Below are the code and all the weights of a small trained network. Each question names an input and a target symbol and asks about switching units off, where a switched-off unit gives its printed mean instead of its output.

import numpy as np


def w(rows, s, z=0):
    codes = np.array(rows[::2]) - 128.0
    scale = np.full(codes.shape[1], s)
    scale[-1] = z or s
    return codes * scale


def f(y):
    return y / 2 * (1 + np.tanh(0.7978845608 * (y + 0.044715 * y**3)))


def softmax(a):
    e = np.exp(a - a.max(-1, keepdims=True))
    return e / e.sum(-1, keepdims=True)


def log_softmax(a):
    a = a - a.max(-1, keepdims=True)
    return a - np.log(np.exp(a).sum(-1, keepdims=True))


def net(x, mask):
    ids = ['γδλμξσ'.index(c) for c in x.split()]
    T = len(ids)
    res = E[ids] + P[:T]
    u = 0
    for l in range(2):
        r = res
        for j in range(2):
            rows = slice(2 * j, 2 * j + 2)
            q, k, v = (r @ M[l][rows].T for M in (Q, K, V))
            z = softmax(np.where(np.tri(T) > 0, q @ k.T / 2**0.5, -1e9)) @ v
            o = O[l][rows]
            res = res + np.where(mask[u + j], z, o[:, -1]) @ o[:, :-1]
        u += 2
        y = f(res @ A[l][:, :-1].T + A[l][:, -1])
        res = res + np.where(mask[u : u + 8], y, B[l][:, -1]) @ B[l][:, :-1]
        u += 8
    return log_softmax(res[-1] @ U[:, :-1].T + U[:, -1])


Q, K, V, O, A, B = {}, {}, {}, {}, {}, {}
E = w([
[168,83,126,92,69,46,173,235],'γ',
[162,210,141,183,85,186,41,43],'δ',
[187,119,3,75,124,44,99,137],'λ',
[95,70,74,165,147,155,24,142],'μ',
[53,136,223,133,113,173,150,75],'ξ',
[151,180,200,50,150,102,211,151],'σ',
],0.0043)
P = w([
[171,104,109,173,154,200,174,114],'0',
[140,141,212,43,103,57,7,167],'1',
[202,96,147,196,186,158,163,69],'2',
[82,192,136,125,45,3,65,148],'3',
[218,91,147,186,163,170,153,67],'4',
[38,251,47,68,21,135,93,235],'5',
[224,77,143,181,156,166,171,66],'6',
],0.0025)
Q[0] = w([
[141,155,154,62,106,62,168,206],'L0H0',
[114,68,68,103,118,83,45,157],'L0H0',
[125,90,166,149,148,162,254,139],'L0H1',
[116,174,162,170,134,172,62,123],'L0H1',
],0.025)
K[0] = w([
[151,121,145,103,106,19,213,190],'L0H0',
[169,54,53,160,116,70,80,178],'L0H0',
[82,91,175,94,143,171,253,160],'L0H1',
[65,140,148,181,127,152,85,78],'L0H1',
],0.024)
V[0] = w([
[132,113,66,69,110,148,194,254],'L0H0',
[136,110,162,146,140,121,97,102],'L0H0',
[125,130,122,135,125,118,131,141],'L0H1',
[142,204,40,133,95,206,85,142],'L0H1',
],0.0093)
O[0] = w([
[179,41,254,97,225,38,78,105,4],'L0H0',
[112,107,117,133,78,139,146,130,191],'L0H0',
[117,137,106,116,127,142,122,134,110],'L0H1',
[200,113,211,111,198,85,54,30,163],'L0H1',
],0.0038,0.0004)
A[0] = w([
[74,117,204,74,122,63,56,149,175],'L0N0',
[112,237,42,106,48,117,95,231,216],'L0N1',
[97,56,222,166,82,203,112,77,226],'L0N2',
[171,31,101,131,143,142,80,122,218],'L0N3',
[204,71,219,131,158,96,190,135,150],'L0N4',
[96,148,2,75,17,128,144,132,253],'L0N5',
[155,178,242,127,162,152,201,39,227],'L0N6',
[187,177,157,191,135,171,45,58,191],'L0N7',
],0.01,0.0018)
B[0] = w([
[143,94,234,62,97,139,23,118,227],'L0N0',
[10,254,81,202,66,42,118,143,244],'L0N1',
[115,98,224,226,95,178,109,200,242],'L0N2',
[199,100,96,199,196,92,76,142,199],'L0N3',
[182,125,94,88,26,88,177,191,204],'L0N4',
[110,233,105,238,133,12,164,150,251],'L0N5',
[178,164,251,69,134,178,197,96,242],'L0N6',
[175,92,139,147,48,181,83,18,253],'L0N7',
],0.009,0.0019)
Q[1] = w([
[144,77,6,203,166,107,5,92],'L1H0',
[205,94,67,56,145,3,135,194],'L1H0',
[36,168,181,87,151,97,48,133],'L1H1',
[202,118,125,181,151,132,171,133],'L1H1',
],0.021)
K[1] = w([
[137,63,15,187,188,131,1,65],'L1H0',
[205,95,8,43,125,23,146,182],'L1H0',
[39,120,146,122,183,123,91,176],'L1H1',
[190,134,106,159,83,136,145,81],'L1H1',
],0.018)
V[1] = w([
[104,234,122,143,136,72,115,111],'L1H0',
[203,1,123,58,154,215,183,117],'L1H0',
[145,156,172,133,59,128,67,66],'L1H1',
[86,67,116,155,246,107,204,195],'L1H1',
],0.0073)
O[1] = w([
[181,61,166,60,154,150,116,98,138],'L1H0',
[64,253,49,194,109,107,173,124,93],'L1H0',
[107,79,190,69,139,104,43,166,233],'L1H1',
[180,185,52,213,156,169,214,113,2],'L1H1',
],0.0037,0.0084)
A[1] = w([
[174,209,103,33,187,162,250,67,35],'L1N0',
[71,213,95,102,95,43,60,148,124],'L1N1',
[113,165,133,178,123,196,192,117,197],'L1N2',
[149,169,100,215,68,55,161,154,229],'L1N3',
[131,62,171,48,188,132,110,215,172],'L1N4',
[136,98,26,228,187,234,102,124,119],'L1N5',
[224,148,24,107,243,78,173,1,104],'L1N6',
[28,204,46,205,119,60,187,156,6],'L1N7',
],0.0095,0.0015)
B[1] = w([
[123,12,159,81,153,178,179,160,141],'L1N0',
[109,163,180,164,170,161,179,119,247],'L1N1',
[102,156,166,118,178,113,133,123,150],'L1N2',
[117,152,87,131,124,103,144,202,187],'L1N3',
[152,114,123,140,103,138,83,74,254],'L1N4',
[108,153,33,89,175,215,68,127,139],'L1N5',
[99,106,93,132,109,108,208,5,155],'L1N6',
[195,53,75,76,73,109,87,148,164],'L1N7',
],0.014,0.0068)
U = w([
[171,147,79,131,60,63,137,234,119],'γ',
[212,67,175,94,49,122,45,63,218],'δ',
[89,114,74,132,117,98,200,47,71],'λ',
[13,254,202,234,219,111,181,141,202],'μ',
[129,53,130,61,162,187,181,164,7],'ξ',
[103,152,70,98,180,226,87,165,46],'σ',
],0.0029,0.0021)

Each question gives the input, a string of symbols that net reads in full, and the target symbol t.
The units are the heads (2 rows each of Q, K, V and O) and the neurons (one row each of A and B). Each row of codes is followed by its name. A weight is (code - 128) times the scale printed after its matrix; where a second scale follows, it is the last column's (O, A, B and U).
mask holds one flag per unit, layer by layer, with each layer's heads first. A switched-off unit (its flag False) gives its mean, the last column of its rows in O or B, instead of its output. The means were averaged over made-up inputs and are rounded, as every weight is.
A unit's drop is (log p(t) with every unit on - log p(t) with that unit switched off) / (log p(t) with every unit on - log p(t) with every unit switched off).
The circuit of an input: a set's keep is (log p(t) with only the set's units on - log p(t) with every unit switched off) / (log p(t) with every unit on - log p(t) with every unit switched off). Starting from the 12 units with the biggest drops (on a tie, the unit counted first), units are removed one at a time, each time the one whose removal leaves the highest keep (on an exact tie, the one counted first), for as long as the keep stays at least 0.8.
units of the circuit, in order: the units of the circuit, biggest drop first
most important unit: the unit with the biggest drop
k most important neurons: the k neurons with the biggest drops, biggest first
top k neurons in layer l: the k neurons of layer l with the biggest drops, biggest first
heads that matter: for each layer, one digit per head in row order, 1 if its drop is at least 0.15 and else 0, layers parted by /
input γ λ λ γ, target μ: most important unit => L0N0
input ξ γ λ μ λ, target λ: 4 most important neurons => L1N6, L0N2, L0N0, L0N3
input γ λ λ μ μ γ, target μ: units of the circuit, in order => L1N1, L0N1
input ξ γ μ λ σ μ, target μ: heads that matter => 11 / 00
input μ μ λ σ λ μ, target γ: heads that matter => 00 / 10
input μ ξ λ λ, target μ: units of the circuit, in order => L1N1, L0N1
input ξ ξ λ λ λ λ, target γ: units of the circuit, in order => L1N7, L0N5, L1N3
input λ δ δ σ ξ σ, target μ: units of the circuit, in order => L0N1, L1N1
input δ γ λ λ δ δ, target γ: units of the circuit, in order => L1N7, L0N1, L1N3
input μ δ μ λ γ μ, target γ: 4 most important neurons => L1N7, L0N1, L0N5, L0N6
input σ σ ξ σ, target γ: heads that matter => 01 / 11
input γ γ μ ξ γ, target γ: heads that matter => 10 / 11
input μ δ δ μ, target μ: heads that matter => 01 / 00
input μ λ σ ξ σ λ, target μ: 3 most important neurons => L0N2, L1N1, L0N0
input ξ ξ μ μ σ, target ξ: top 2 neurons in layer 0 => L0N6, L0N0
input γ σ ξ σ, target μ: top 2 neurons in layer 1 => L1N1, L1N4
input γ ξ δ ξ γ δ, target μ: most important unit => L0H1
input δ λ δ δ ξ δ, target γ: 3 most important neurons => L1N7, L0N1, L1N3
input δ ξ ξ λ ξ ξ, target γ: 3 most important neurons => L1N7, L0N1, L0N5
input λ γ γ, target γ: top 2 neurons in layer 0 => L0N4, L0N0
input δ σ γ δ, target μ: heads that matter => 00 / 00
